Each row is followed by its group and then its class within the group.
[  0.0  -0.3  21.9  44.8 -11.8   3.9  11.3 -11.2  40.9   2.4  -2.3  13.9
 -17.8  -8.5 -37.5   8.0  20.5  12.7 -24.2  14.0  -2.0]
K.G
[ -4.9   5.8  -0.5  51.4 -26.6   3.1  -7.1 -13.0  40.0   6.2 -42.6  12.2
 -15.9   1.6 -23.3  10.8  38.9   6.0  -2.9  14.1 -20.7]
K.U
[ -5.5  25.0   6.9   3.1   0.3  20.2  -8.6 -17.3  45.9   3.5   7.0  11.7
 -19.5 -11.1  -7.5   1.1  10.4   1.2  25.6  -3.8   0.4]
R.M
[ -5.6  11.3  16.8  34.0   3.2   6.6   1.1  -7.9  40.1   4.6   3.0  17.9
 -10.8 -13.8 -26.5   2.2  -4.5  -1.8  -4.3   4.4   0.9]
K.G
[  0.7  18.8   9.9  29.3 -16.9  24.0 -12.7  -8.5  -6.6  -8.4   1.7  -6.8
  -5.0 -22.5 -19.8  11.2 -14.6 -12.1 -11.8   1.7  -2.1]
R.M
[ -3.2  21.8  13.5  -2.9 -24.5  13.7   1.0  -9.9  25.9  -8.0  12.1  -0.9
  -5.6 -11.3 -16.8  11.9  19.6 -11.1  21.7  -3.6  -5.7]
R.E
[  8.8   8.9   7.7  13.8 -11.7  12.4  -0.4  -7.9  31.4   7.9   5.6  -5.3
  -8.1 -18.9  -8.4   4.5  -1.4 -30.6   4.2   5.7   2.6]
R.M
[ -3.9  35.5  18.4  -2.6  -8.3  12.7  -5.1 -12.5  36.2 -19.0   3.9   6.9
 -14.9 -18.9 -17.8   8.1   4.2  -5.3  13.3   4.5   0.8]
R.E
[ -3.8  26.5 -10.4   8.3 -28.7   9.4  15.9 -11.8  11.6  -4.9   7.8   5.6
 -24.9 -13.0 -28.6   4.2  22.7 -20.0   9.3  -2.2   0.3]
R.M
[  6.3  11.2  27.4   8.9 -14.7  11.5  -4.6 -14.3  70.5   9.6   6.4  11.1
 -26.4 -13.0 -19.7   3.2  27.6   2.0   0.6  12.2  -3.2]
K.G
[ -3.1  16.1  12.1  10.8  -1.9  13.1  -6.9   0.4  18.5   3.3   4.6  -4.5
  -3.4 -21.1   3.2   5.8 -14.0  -7.3   5.3   5.9   3.3]
R.E
[  0.6   3.4  30.3  52.9 -22.0  12.2  -1.0  -4.8  45.0  -8.2   1.3  -2.0
 -16.5 -18.9 -21.9   6.3  20.8   1.7  -6.0  23.1  -6.6]
K.G
[ -4.3  13.6  14.9  -1.9  -2.3  17.1  -4.0 -14.5  33.0   2.5  -9.5   7.6
  -4.4 -14.1   3.8  -0.6  46.0  -1.9  35.6  13.6   2.2]
R.E
[ -0.1  15.1   8.1  25.3 -21.9   7.3  -6.0  -9.5  42.6  -0.2  -6.3  15.4
 -28.0 -15.1 -42.3   1.1 -13.0   7.5   1.2   5.3  -7.1]
K.G
[  3.9  15.1  13.8   1.3 -12.2  32.1  -3.8  -1.7  37.2   0.7  11.9  -9.1
  -6.7 -14.8 -13.5   5.6  16.6 -12.0  26.2  -0.3   3.6]
R.E
[  9.1   1.3  42.2 -25.8   3.0  21.0 -36.3 -11.5  86.5  14.6   9.5   2.3
 -10.8   2.2 -12.4   2.3 -21.9 -17.1  45.2   5.2  -2.0]
R.M
[  3.8  18.7  18.2 -12.2  -5.1  10.2   8.0 -17.2  46.1   3.9   4.3 -10.4
  -4.7 -13.0  -9.5  -0.8  16.2 -14.0  -1.5   3.5  -5.1]
R.M
[  0.9   5.8  12.4  55.6  -9.7  13.3  -9.9 -12.2  30.7  -4.7 -13.5  13.4
 -12.3 -13.9 -14.6   4.8  -2.9   0.7   9.6  10.9  -6.6]
K.U
[-15.1 -12.8  31.6  26.1 -32.7 -14.7   0.7 -14.5  -1.2 -13.1   7.0  17.7
  -6.3 -15.5 -54.8  11.6  44.1  12.8 -12.4 -10.5   1.6]
K.G
[  0.4  15.6  17.9 -31.2  -7.7  19.0  -8.8  -6.0  47.2  -5.5  10.1  25.0
  -9.2 -17.8  -6.3   2.6  25.3  -4.8  50.6  -3.4  -1.2]
R.E
[ -2.8  13.7  23.2  50.3 -23.8   8.0  -3.9 -11.6  37.2  10.5   7.3  17.6
 -23.4 -29.6 -39.1   6.4  16.7   3.3 -10.5  12.5  -4.7]
K.G
[ -5.0   9.7   1.2  48.3 -25.7  -8.0  -0.9  -9.4  44.4  10.0   0.1   2.1
 -11.4   0.1 -35.8  10.6  28.0   3.5 -10.5   9.7  -6.4]
K.U
[  4.0  20.4  32.5  35.6 -21.1  14.3  -5.4  -5.3  61.5   3.7   4.7   3.4
 -24.4 -12.8 -45.7   4.8  -1.5   4.0 -17.0  16.4  -6.7]
K.G
[  0.1   2.4  24.3  48.4  -3.0   5.8  11.1  -2.9  42.8  13.1   4.5 -14.1
 -17.9   3.1 -37.9   7.6  52.0   0.3 -14.9  27.1  -6.4]
K.G
[ -7.5  15.5  11.5  38.5  19.8  10.0  -1.4  -3.1  24.8   5.7  10.3  11.4
  -9.9   2.2 -43.8   9.0  18.8   3.8  21.4   6.3   1.7]
K.U
[ -4.0  11.3   4.7   1.2 -14.3  23.0  -5.5  -2.5  17.3   6.7  12.5  -0.6
  13.5  -1.8   3.3   0.5  79.6 -12.9  47.0   6.1   2.2]
R.E
[  5.1   1.2  24.9   5.1  -5.6   7.2  -0.8 -11.2  63.3   7.4  46.9   6.4
 -16.7 -18.1 -26.3   4.5  30.7  16.4  20.7  -2.9  -4.4]
K.G
[ -2.7  14.7  15.8  -4.6 -33.6   1.9   2.9  -8.2  45.6   2.0  -2.0   0.8
 -10.6 -16.8   1.1   2.7  23.4  -9.7  13.7   2.7  -2.5]
R.M
[ -2.8  13.6   2.0  32.5 -12.1  -4.6  -5.3 -17.8  42.3   3.1   0.0  12.7
 -15.7  -5.3 -41.3  13.7   9.3  13.5 -26.0   6.3   3.6]
K.U
[ -3.9  21.4  17.0   1.7   0.6  12.0   4.7  -1.5  41.4  -1.9   9.4   0.0
   1.8 -16.5  -3.7   6.7  17.3  -9.2  25.0   3.6  -6.4]
R.E
[  0.8  13.4   2.6  62.2  -8.4  -2.1   2.0 -15.3  34.7   8.4 -14.5   1.7
 -16.0   2.4 -32.0   7.3  36.4   2.5  -4.2   5.3  -4.2]
K.U
[  0.5   6.9   7.2  35.3 -27.3  -0.9  15.2 -11.1  74.1  22.9   4.3   6.7
 -48.1  -3.1 -27.0   3.2  49.8   3.3   1.2  10.1  -8.2]
K.U
[  1.7  13.6  19.3  -0.2  -4.5  17.8 -12.6 -10.8  21.3  -8.4   3.7  11.1
 -15.7 -35.0 -19.9   3.3  34.3  -4.6  24.0   9.2   1.9]
R.M
[  2.8  29.1   8.4 -10.0  -9.3   4.9   2.9 -26.3  21.1  -8.6  14.0   1.0
  -9.1 -10.4 -25.8   6.7  30.3 -19.1  -4.3   2.4   2.2]
R.M
[  2.1   7.6  12.9  61.7 -22.7   6.8   6.7  -5.4  30.4  31.3   4.9  -6.0
 -20.1 -12.1 -41.2  10.7  17.6   1.5 -20.1  26.5  -5.2]
K.U
[ -2.5   3.9  29.9 -10.0  -9.1  11.1  12.9 -11.6  30.6 -10.8   9.3   4.6
  -4.9 -18.3 -17.0   1.5   8.1 -14.5  38.5   1.7  -4.7]
R.E
[  1.9   8.9  19.3 -10.3   5.5  18.1 -15.4 -14.2  49.7  -2.5   7.5  -1.0
 -17.1   0.1 -25.4   4.6  34.7  -7.0  51.8  -2.3   8.4]
R.M
[ -0.6  18.4   6.6   2.6 -10.0   9.8   1.0 -16.3  22.0  -8.9   3.7 -10.2
   4.6  -8.7  -8.0  14.4  27.9 -13.0  18.7   1.1  -2.1]
R.E
[  1.5  27.5  20.1  25.2 -26.2   7.0   9.6  -8.2  72.1   3.5   7.0  -4.4
 -15.2 -14.1 -37.2   8.5  36.4   3.1  -1.9  15.4 -10.8]
K.G
[ -8.0  -0.7  14.4  64.1 -10.7   4.0   2.9   3.6  54.8   9.9   3.4  14.0
  -7.1  -3.6  -8.4   6.8  22.1  -1.2   6.7  13.6   9.0]
K.U
[  2.9  23.1  10.6   4.1 -10.4  10.8  13.1 -12.9  41.4  -6.0  10.3   0.4
 -15.0 -21.9 -24.0   4.9  28.2  -3.4  17.9   1.2   1.5]
R.M

Each row is followed by its group and then its class within the group.
[-24.3  -9.2  -4.3   1.0   2.9 -17.7  -4.0  -2.7   8.1  -2.6 -15.3   9.1
   1.0  -0.1  -1.7  -1.9  -0.5  11.5   0.7  -7.2   4.8]
(38).Q962
[-27.2 -14.7  -0.5  20.0  -1.9 -40.4   6.3   2.0  15.5   2.1 -13.8  12.0
  -4.0   4.0   1.2   7.1  -8.7  -0.9   2.9 -11.2 -11.9]
(38).Q957
[-12.6  -6.2   1.0  11.8   4.5 -34.8   1.6  -7.5  16.4  -0.5 -19.9   3.7
   6.3  -3.1  15.3  -8.7   1.1   0.4 -15.2  -6.7   6.6]
(38).Q957
[-14.0  -0.1  -6.9  16.3  -3.9  -8.6   7.6  -9.0  17.9   7.7 -16.2   9.3
  24.6  12.5   0.8   2.3   0.8  -7.0   6.3  -8.1   1.1]
(43).Q970
[  3.7  -1.5   8.7   7.9 -11.2 -28.3   3.2  -6.3  13.1   5.7  -6.5   5.0
   4.9  -0.6   7.8  -3.9  11.1  13.8  -3.1  -3.8   8.4]
(38).Q957
[-25.3   4.8  -2.6   8.6   1.3 -27.9   6.0  -4.8  11.6  -0.3 -18.6  13.0
  26.2   7.1  -3.2  -9.7   4.4   3.1   0.8  -2.7   1.1]
(43).q58
